The rows lie along a hidden order. The number after each row says roughly how far along it the row is, from 0 to 12. A new part has a new order.
[11  6 -6  5  4 15 21 11 46 25 23 20 14  9  6 26  6  9 16 20 13] : 2
[24  7 -2 -4  9 15 15 13 60 15 15 32  3  0 16  6 28 23 11 19 20] : 5
[  2   6  -9   1   4  -5   2 -22  45 -14  21   3  12  14  10  41  14   2
  10  27  12] : 6
[13  3  1 -3  8  5  4 -1 39  9 17  8  9  8 18 18 25 20  8 11 15] : 5
[31 15 15  5 29 22 24  9 99  8 26 23  2  0 13 20 25 15  5 24 19] : 1
[21 11 21  5 30 20 27 17 64 16 14 27  5  6 19  8 26 21  6 14 20] : 0
[ 7  1  7  4 16 16 20 15 43 27 17 25 12 12 16 17 20 16 11 -3  7] : 2
[-6  1 18  6 22 13 15  8 24 18 20 10 17 21 23 21 19  8  5 14 12] : 1
[11  6 14  6 20 15 20 10 62 12 21 12 12 13 14 21 21 14  5 17 16] : 1
[12  3 -7  2  0 -4  2 -5  3 -2  2  1 -1 -3 -6 16  3  6 14 17  9] : 10
[  3  -4  11  -6   9   7   1  11 -18   5  -8   5  -6  -3  10 -24  11  14
  -1  -4   8] : 12
[ -7   1 -12   5   4  -1  13  -2  18  16  26  11  20  24  10  38   2   2
  11  22   8] : 3
[32  8  2 -5 10 20 11 12 60 10  1 28 -2 -6 18  1 26 28 11 15 20] : 6
[10  4 -2  0  1  6  6 -1 23 -4  3  7 -6 -8  4  2  3  5  6 20 12] : 11
[15  3 -3  0  2  7  5  0 25 -1  6  9 -3 -3  8 17 18 16 15 20 15] : 8
[20  7 -3  7  1 22 24 13 32 28  9 39 10  5 12 10 13 25 25 17 15] : 2
[15  7 15  6 22 22 17 18 46 24 15 24  8 11 20  8 23 18  8 11 15] : 1
[12  7 -7  2 -5  2  6 -3 12 -1  7 10 -2 -7 -7 12 -1  4 10 15 11] : 11

New part:
[-71  10 -19  34   2 -11  -4  -9  62   6  -7  10 -17  -1 -27 -21  -4 -16
  31   3 -12  -3  38] : 0
[-28   2  13  16 -12 -26  -1 -12 -23 -37   1  11 -20   2 -62 -13   7 -26
  -4   3  90 -32   7] : 8
[ 32 -10  11  -4  -3  -6   3   1 -43 -32   9  -8  -2  -6  -7   2   8  10
 -25   4  49  -3 -28] : 12
[-17  -8  23  -1  -9 -20   3  -2 -67 -49  10  -4 -10  -2 -35   1  10   0
 -29   5  87 -19 -23] : 12
[-35   6 -10  21  -1  -7  -4 -11  28   2  -5   8 -17   1 -25 -15  -1 -18
  20   1   3 -13  20] : 5
[-10  -1  -8   6   3   5  -3  -5   9  -6  -1  -3  -6  -2  -1 -10   0  -2
   6   2   2   1   3] : 8
[-17  -2  13  10  -9 -21   0 -10 -40 -40   8   3 -14  -2 -43  -9   7 -10
 -12   4  44 -22 -12] : 9
[ 13 -11  11  -5  -2  -5   2   1 -47 -32   9  -9  -3  -6  -8   0   6  15
 -22   4  51  -5 -25] : 11
[ -1  -7   6   2  -4 -14   1  -4 -42 -34   8  -5  -6  -5 -17  -3   6   1
 -17   4  50  -8 -16] : 10
[-46   6   6  28 -13 -27  -3 -18  -4 -19  -1  17 -30   5 -70 -16   4 -34
  12   1  78 -35  21] : 6
[-39   6 -22  20   4   3  -5  -8  50   9  -7   4 -13  -1  -2 -17  -4 -13
  21   1 -31   2  27] : 3
[  0  -8  22   3 -10 -27   3  -5 -81 -49  11  -2  -8  -2 -46  -4  10  -4
 -24   4  98 -24 -21] : 12
[-57   8 -24  25   4   0  -5  -7  55  13  -8   5 -11  -2 -10 -21  -5 -14
  22   2 -29   6  30] : 1
[-56  10 -21  30   5  -3  -5  -8  57  13  -7   6 -11  -2 -20 -19  -6 -17
  24   2 -28   4  33] : 0
[-46   7 -25  26   5   1  -5  -7  67  13  -7   6 -13  -2   0 -23  -5 -12
  22   2 -33   5  31] : 1
[-13  -2  -7   5   2   2  -2  -6   4  -2  -2  -1  -6  -2  -2  -6   0  -3
  -1   2   6  -3   3] : 8
[-29   2   2  17  -7 -14  -3 -12   3 -19   0   9 -16   2 -44 -13   3 -21
   2   2  46 -24  10] : 7
[-27   5  -3  16  -3  -8  -3  -9  17  -5  -3   6 -16   2 -27 -13   0 -12
   9   1  35 -15  16] : 6
[-29   4  -8  15  -3  -2  -4 -10  23 -12  -5   7 -13   2 -22 -16   0 -16
  14   1  11 -13  22] : 6

New part:
[ -7  -1 -17 -23   8  10  -8 -22   9  -6 -20  43  12  -3  15 -30  35] : 8
[ -2   6  -6 -41  14  10 -16 -15 -23 -10  -7  39  -5   0  18 -43   7] : 5
[  5  -1  36   1 -38   8  46   3   2 -38  19  -4  -3   6 -12  -9 -46] : 5
[-19 -16  30 -26 -27   9  16   4 -24 -27 -12  14  29  16  26  -8  25] : 6
[-37 -15  23 -20 -55  12  56   2  23 -65 -24  -3  42   0  39  10  42] : 12
[-13  -5  27  15 -55   7  67   0  22 -57  20  -6   8  15 -14  -1 -23] : 8
[  2   5  11   7 -23   0  18  -1  13 -13  14  -2   2  -5 -17  -8 -34] : 6
[ 17  -9  56  -7 -42  16  31  -3 -50 -47  21  19 -34  37  34 -10   4] : 0
[ 29   8  31   8  -7  11  42   4 -11  -2  41 -15 -40  15 -19 -12 -82] : 1
[ -8 -13 -20 -18  14  -1 -30  -9   3  12 -39  27  24 -12  34  -6  75] : 8
[-29  -2 -12  -8 -18   5  24  -6  27 -37 -16  14  44 -17   2   6  29] : 11
[  9   6  38  17 -27   2  48  10  -5 -24  28 -35 -14  14 -16   8 -61] : 4
[ -4  -8 -15 -43  28  11 -72   2 -18  70 -46 -10  11   9  42 -26  39] : 7
[ 19 -15  36   8 -32  10  64   6  14 -23   0  -6  12   0   2   5 -16] : 6
[  9   2 -17 -32  41   5 -35  -6 -24  35 -18  21  -3  -7  19 -29  12] : 4
[-16   6  -3  -9 -15  -3  -7 -14  -6 -31  -9  19   5  -2  14 -12  29] : 6
[ -6  -5  25 -12 -15   5  13   6 -23 -22  16  -6  -4  17  -3  -8 -11] : 4
[-40  10  22  32 -48 -10  90   1  39 -84  37 -28  16  17 -51  19 -42] : 11
[-11  -6 -12  -1  -9  -1   5  -7  15 -18 -19  19  26 -14  21  11  46] : 8
[  7  -7  -6 -28  21   5 -23  -1  -8  39 -32  -2   9   3  32 -21  25] : 6
[-10  -5 -17 -34  23   2 -39  -3 -21  18 -22  15   8  -2  31 -19  42] : 5
[ -42   -8   31  -68  -53   29   29  -26  -56 -100   -7   86   24   28
   55  -43   70] : 5
[  7   0  15   2 -24  10  71  -7  16 -49  35  28  -3  -9 -34 -19 -44] : 6
[ 39   4  -3  -2  49  -2 -35   3 -14  73   4 -15 -26   5 -18 -30 -50] : 2
[ 14   0  40 -15 -19  19  32  -4 -30 -24  25  11 -26  31   2 -35 -41] : 2
[-29   1  24  23 -58   2  61  -1  15 -74  31   4   5  14 -26  19 -16] : 7
[-40 -15 -14 -34 -20   8 -10 -17  -9 -49 -28  66  40  -5  34 -11  95] : 9
[-10  -9  -1  -6 -16   1  11  -5   3 -25 -14  15  21  -7  17   2  33] : 7
